Here is a tiny trained network, its code and every weight. The questions are about switching its units off for an input and a class, where a switched-off unit gives its printed mean instead of its output.

import numpy as np


def w(rows, s, z=0):
    codes = np.array(rows[::2]) - 128.0
    scale = np.full(codes.shape[1], s)
    scale[-1] = z or s
    return codes * scale


def f(y):
    return y / 2 * (1 + np.tanh(0.7978845608 * (y + 0.044715 * y**3)))


def log_softmax(a):
    a = a - a.max(-1, keepdims=True)
    return a - np.log(np.exp(a).sum(-1, keepdims=True))


def net(x, mask):
    res = np.array(x, float).reshape(1, 6) / 4 @ E
    y = f(res @ A[0][:, :-1].T + A[0][:, -1])
    res = res + np.where(mask, y, B[0][:, -1]) @ B[0][:, :-1]
    return log_softmax(res[-1] @ U[:, :-1].T + U[:, -1])


A, B = {}, {}
E = w([
[52,137,147,149,195,152,18],'x0',
[18,127,159,188,45,159,176],'x1',
[91,126,1,199,211,158,189],'x2',
[152,145,233,200,220,83,201],'x3',
[213,121,122,246,77,160,68],'x4',
[127,131,129,129,129,128,126],'x5',
],0.0036)
A[0] = w([
[112,132,52,86,75,134,84,111],'n1',
[57,117,138,29,168,117,175,112],'n2',
[60,127,133,35,165,115,171,107],'n3',
[108,127,131,142,111,132,140,87],'n4',
[47,134,163,151,210,146,2,116],'n5',
[131,116,126,135,134,115,120,253],'n6',
[185,117,117,224,93,136,81,110],'n7',
[143,115,206,167,188,109,168,119],'n8',
[59,128,145,171,72,140,154,121],'n9',
[47,132,148,178,60,142,159,119],'n10',
[193,128,108,104,76,126,228,108],'n11',
[112,127,56,86,77,134,85,107],'n12',
[144,133,195,166,182,113,166,111],'n13',
[136,150,151,149,153,124,146,76],'n14',
[68,127,141,167,78,138,153,109],'n15',
[115,127,59,167,164,133,157,111],'n16',
[144,142,190,166,179,115,165,106],'n17',
[113,129,63,164,161,131,158,102],'n18',
[190,129,108,106,77,124,226,105],'n19',
[113,131,65,163,160,131,159,98],'n20',
[118,125,71,160,158,133,150,118],'n21',
[211,131,99,80,194,123,89,110],'n22',
[115,114,76,89,87,137,95,95],'n23',
[113,132,63,164,161,130,159,98],'n24',
[159,118,132,175,110,131,108,78],'n25',
[87,126,137,155,94,137,147,107],'n26',
[130,127,127,127,127,127,129,159],'n27',
[146,131,212,88,80,111,96,119],'n28',
[148,130,207,89,84,123,97,110],'n29',
[124,128,126,123,128,129,130,32],'n30',
[142,126,125,123,116,125,149,103],'n31',
[113,128,52,171,166,133,160,111],'n32',
[127,130,127,128,129,128,129,39],'n33',
[112,126,58,85,78,134,86,106],'n34',
[184,118,117,222,94,138,82,111],'n35',
[216,130,97,78,197,123,88,113],'n36',
[131,129,128,125,129,128,125,69],'n37',
[129,129,128,126,129,129,126,52],'n38',
[148,131,212,88,82,118,96,115],'n39',
],0.0091,0.0054)
B[0] = w([
[125,108,187,212,118,163,108,178],'n1',
[218,245,126,134,109,111,130,196],'n2',
[214,231,124,138,111,105,122,187],'n3',
[153,103,118,131,149,103,121,108],'n4',
[69,81,3,140,20,77,186,204],'n5',
[67,171,171,96,118,184,196,254],'n6',
[195,239,125,116,115,103,131,172],'n7',
[122,101,183,214,105,177,104,173],'n8',
[157,77,142,99,185,121,173,161],'n9',
[166,62,144,93,199,119,183,173],'n10',
[75,101,44,146,65,96,147,171],'n11',
[128,107,181,211,119,157,105,172],'n12',
[130,99,170,207,108,166,98,160],'n13',
[149,103,126,172,126,119,89,109],'n14',
[162,77,132,108,180,113,159,146],'n15',
[92,136,133,86,145,134,65,156],'n16',
[135,97,163,204,110,160,94,154],'n17',
[101,130,128,92,144,126,60,147],'n18',
[78,100,46,145,66,95,144,167],'n19',
[103,128,127,95,143,121,59,144],'n20',
[100,135,135,93,139,136,83,148],'n21',
[160,54,143,101,196,111,193,181],'n22',
[138,107,159,195,124,138,97,148],'n23',
[103,128,126,94,144,123,58,145],'n24',
[169,162,113,142,130,92,103,116],'n25',
[153,93,128,117,163,113,144,129],'n26',
[118,134,134,124,126,137,139,152],'n27',
[75,140,115,74,170,141,40,180],'n28',
[87,135,113,83,165,129,37,169],'n29',
[159,112,104,156,140,80,88,89],'n30',
[124,119,108,137,120,116,121,116],'n31',
[88,137,132,78,146,136,56,162],'n32',
[155,110,106,151,140,85,90,90],'n33',
[130,107,179,211,120,155,103,171],'n34',
[191,237,127,116,115,104,133,171],'n35',
[159,51,149,98,199,112,201,189],'n36',
[144,115,117,140,135,103,109,98],'n37',
[147,113,113,145,137,96,103,93],'n38',
[79,138,114,77,169,135,36,176],'n39',
],0.024,0.004)
U = w([
[70,134,126,64,181,136,13,97],'0',
[148,94,203,253,101,178,97,99],'1',
[240,237,119,121,107,85,136,99],'2',
[96,138,142,105,118,169,170,255],'3',
[80,87,29,140,58,68,159,86],'4',
[184,43,151,92,221,104,187,98],'5',
],0.0061,0.0052)

Each question gives the input, the list of numbers given to net, and the class t.
The units are the neurons (one row each of A and B). Each row of codes is followed by its name. A weight is (code - 128) times the scale printed after its matrix; where a second scale follows, it is the last column's (A, B and U).
mask holds one flag per neuron, in row order. A switched-off neuron (its flag False) gives its mean, the last column of its row in B, instead of its output. The means were averaged over made-up inputs and are rounded, as every weight is.
A unit's drop is (log p(t) with every unit on - log p(t) with that unit switched off) / (log p(t) with every unit on - log p(t) with every unit switched off).
The circuit of an input: a set's keep is (log p(t) with only the set's units on - log p(t) with every unit switched off) / (log p(t) with every unit on - log p(t) with every unit switched off). Starting from the 12 units with the biggest drops (on a tie, the unit counted first), units are removed one at a time, each time the one whose removal leaves the highest keep (on an exact tie, the one counted first), for as long as the keep stays at least 0.8.
units of the circuit, in order: the units of the circuit, biggest drop first
unit that matters most: the unit with the biggest drop
k most important neurons: the k neurons with the biggest drops, biggest first
drop when u is switched off: that unit's drop, to one decimal
input [-2,-5,3,-3,7,6], class 2: units of the circuit, in order -> (n7)
input [-3,-8,4,-2,-8,-8], class 2: 2 most important neurons -> (n2, n3)
input [4,8,-4,-1,-3,-1], class 5: units of the circuit, in order -> (n10, n9)
input [-3,-6,6,-1,-4,6], class 0: units of the circuit, in order -> (n32, n16)
input [0,1,-7,-7,-8,-1], class 2: 3 most important neurons -> (n2, n3, n8)
input [3,4,0,-8,8,7], class 1: 2 most important neurons -> (n1, n12)
input [-8,-8,4,3,2,6], class 4: 3 most important neurons -> (n11, n19, n10)
input [-7,-7,-1,-4,0,-3], class 4: 4 most important neurons -> (n11, n19, n10, n9)
input [-8,2,4,-7,1,-7], class 4: 2 most important neurons -> (n11, n19)
input [-7,8,7,-2,-2,2], class 5: 2 most important neurons -> (n10, n9)
input [7,-2,7,-1,8,3], class 2: 2 most important neurons -> (n7, n35)
input [-4,-3,3,5,-3,-4], class 1: units of the circuit, in order -> (n8, n13)
input [7,6,-6,-6,-5,5], class 4: 2 most important neurons -> (n5, n8)
input [-8,8,-6,-8,3,7], class 1: units of the circuit, in order -> (n1)
input [5,7,-6,-2,6,1], class 5: 3 most important neurons -> (n10, n9, n15)
input [-7,5,-2,-7,-8,1], class 2: 3 most important neurons -> (n2, n3, n8)
input [-8,-5,3,1,-6,-5], class 4: 2 most important neurons -> (n11, n19)
input [2,-7,-6,2,-3,1], class 5: 2 most important neurons -> (n36, n22)
input [-4,-7,5,5,4,-3], class 5: 3 most important neurons -> (n36, n22, n5)
input [-7,8,-5,-2,-4,-3], class 5: 3 most important neurons -> (n10, n9, n5)
input [3,-7,5,-2,3,1], class 5: unit that matters most -> n36
input [-5,-8,3,-5,-8,-7], class 2: drop when n39 is switched off -> 0.0
input [8,6,2,5,3,4], class 4: drop when n5 is switched off -> 1.5
input [8,4,1,-4,2,-2], class 4: drop when n5 is switched off -> 1.2
input [-3,-3,-8,-4,6,-1], class 0: drop when n39 is switched off -> 0.1
